[-18  -5 -35 -55  56 -25  22 -29 -22 -26  10  -3  31  32 -24 -41 -19   6
  40  -1  54  56 -22   5   8  41  24 -16 -54 -37] : Z_254
[ 70  65  61 -53 -35 -65  31 -64 -17 -56  43   6  -4 -46   3 -48  66  58
  64  11  48 -20 -70  -2  42 -31 -20  54 -50  53] : Z_100
[ -3   7  15 -16  26 -31 -39 -41   5   9 -36  67 -47   7 -35  14  14 -18
 -23  75  81 -25  33 -24 -37 -62 -57 -29 -12  -4] : Z_690
[ 30  21  35  55 -49  35  26  50   7   9  32 -35  26 -29  36  44  26  26
  -2 -39 -39  -4  -3  36  33  16  33  39  60  33] : Z_713
[-45 -22 -44 -55  77 -35 -22 -46 -20  -8 -36  40 -11  42 -58 -18 -31 -30
  -5  46  50  35  18 -17 -38  -5 -20 -59 -50 -60] : Z_192
[-23 -58 -36  51  39  82 -41  50 106 100 -33  61 -37  85  81 -44 -49 -44
 -13  47 -10 -47  81 -64 -30  23 -17   8   3  41] : Z_814
[ 30  21  35  55 -49  35  26 -43   7   9  32 -35  26 -29  36  44  26  26
  -2  12 -39  76  -3  36  33  16  33  39  60  33] : Z_297
[  9   6 -22 -48  53  -6  43 -16   8 -13  36   0  43  45  21 -70  -8  28
  75  -3  -1  52 -29   1  35  67  39  23 -61   2] : Z_382
chg Z_382: [  9   6 -22 -48  54  -6  43 -16   8 -13  36   0  43  45  21 -70  -8  28
  75  -3  -1  52 -29   1  35  67  39  23 -61   2]  5, [53]
chg Z_382: [  9   6 -22 -48  53  -6  43 -16   8 -13  36   0  43  44  21 -70  -8  28
  75  -3  -1  52 -29   1  35  67  39  23 -61   2]  14, [45]
which: [ 30  21  35  55 -49  35  26  50   7   9  32 -35  26 -29  36  44  26  26
  -2 -39 -39  -4  -3  36  33  16  33  39  60  33]  Z_713

[-15  11  -3  -5] -> Z_519
[ 17  32 -43 -42] -> Z_929
[ 12 -11 -32 -12] -> Z_61
[-33  12 -12 -11] -> Z_112
[-34  12 -12 -10] -> Z_681
[ 23  12 -80 -19] -> Z_811
[ 23  12 -73  21] -> Z_779
order: [-34 -12 -10  12]  Z_681
order: [-42  17 -43  32]  Z_929
loc: [-15]  Z_519, 1
chg Z_681: [-34  12 -13 -10]  3, [-12]
order: [-33 -12 -11  12]  Z_112
which: [-33  12 -12 -11]  Z_112

[-41 -48 -40  13 -57 -36] -> Z_76
[ 11   3   3  -7 -27  32] -> Z_868
[ -3 -29  -8  27 -34  20] -> Z_879
[ -3 -29  -8  27  37  -4] -> Z_712
[ -2   1  -2 -12  -7 -13] -> Z_104
[ 20 -11 -10  -9  16   4] -> Z_794
[-14 -14 -17  -7 -16  25] -> Z_623
[  3 -11 -10  -9  16 -11] -> Z_228
[-43  -6   3   6  -6  10] -> Z_101
[-28 -37 -36  29 -15 -20] -> Z_34
chg Z_228: [  3 -11 -10  -9  15 -11]  5, [16]
howmany Z_228: [-11]  2

[  4  40  18  23   9  30  33 -25 -11 -22   4  14  22 -40 -31  -6  -8   2
 -22  14 -45  15  -7   1  -1  23  -7  64 -38   6] : Z_816
[ 41  32   3 -16  -6  16  34  22  17 -58 -42 -42  38 -14 -33  42   1 -38
  20  10 -10 -20 -49  17  17 -18   5 -11 -51  18] : Z_384
[-10  12  21  29  27  12   5 -24  -8   4  28  33   8 -23 -11 -13   8  10
   0 -18 -19  41  30  -5   2  46 -11  53 -13  -4] : Z_653
[-30 -16 -71  -9  24 -67  12 -17  -3   4  -7  14   1  -6   9  -9   1   5
   4   5  34  21  32  10   1  28  -6 -13   6  20] : Z_647
[ 24  11 -45 -44  22 -21  32  48   3   1   9   3   4  11  20  11  42  15
  34  26 -31  50   3   4 -10  56 -36  11  -3  15] : Z_867
[ 21   5  66  -9 -11  86  24  18  18 -13  -3  -9 -18 -12 -25  -4 -16  -2
 -21  57 -49 -15 -23  -3  -5  -2 -16  49   8 -10] : Z_761
[-39 -24  -9 -24  -3 -13 -44 -26 -35   3  20 -10 -14  -5  13  25  29 -17
  45  23  15  30  12  19  -7  38 -26 -35 -13  27] : Z_733
[-23 -15  77   2  -7  65 -49 -20 -29  10  40   0 -24  -8  -1  -7  -9  15
 -16 -32   2  11  33 -15  41   6  11  58   0 -15] : Z_438
[-39 -24  -9 -24  -3 -13 -44 -26 -35   3  20 -10 -14  -5  13  -5  -6  13
 -11 -38  32  14  44  -4  39   5  15  14 -11   6] : Z_480
[-15  -4 -60 -11 -15 -67 -10  -8 -14  15 -15  -5   3  14  29  -7  -2  12
 -10  -7  24 -17  -1   3 -13 -27  11 -53   5   9] : Z_504
[-15  -4 -77 -11 -15 -67 -10  -7 -14  15 -15  -5   3  14  29  -7  -2  12
 -10  -7  24 -17  -1   3 -13 -27  11 -53   5   9] : Z_151
[-23  28  -9  63   7 -20   8 -41 -17  38  16  58  -8 -19  -7 -52 -12  23
 -34   4  12   4  -5 -13 -60  11 -14  15  25 -24] : Z_839
howmany Z_867: [11]  4
order: [ 20   6 -13  -6  28   1  10  32  21  34   5   4   5   1  -9   9  -6   1
  14  -7   4  -3 -17  12 -67  24  -9 -71 -16 -30]  Z_647
howmany Z_438: [2]  2

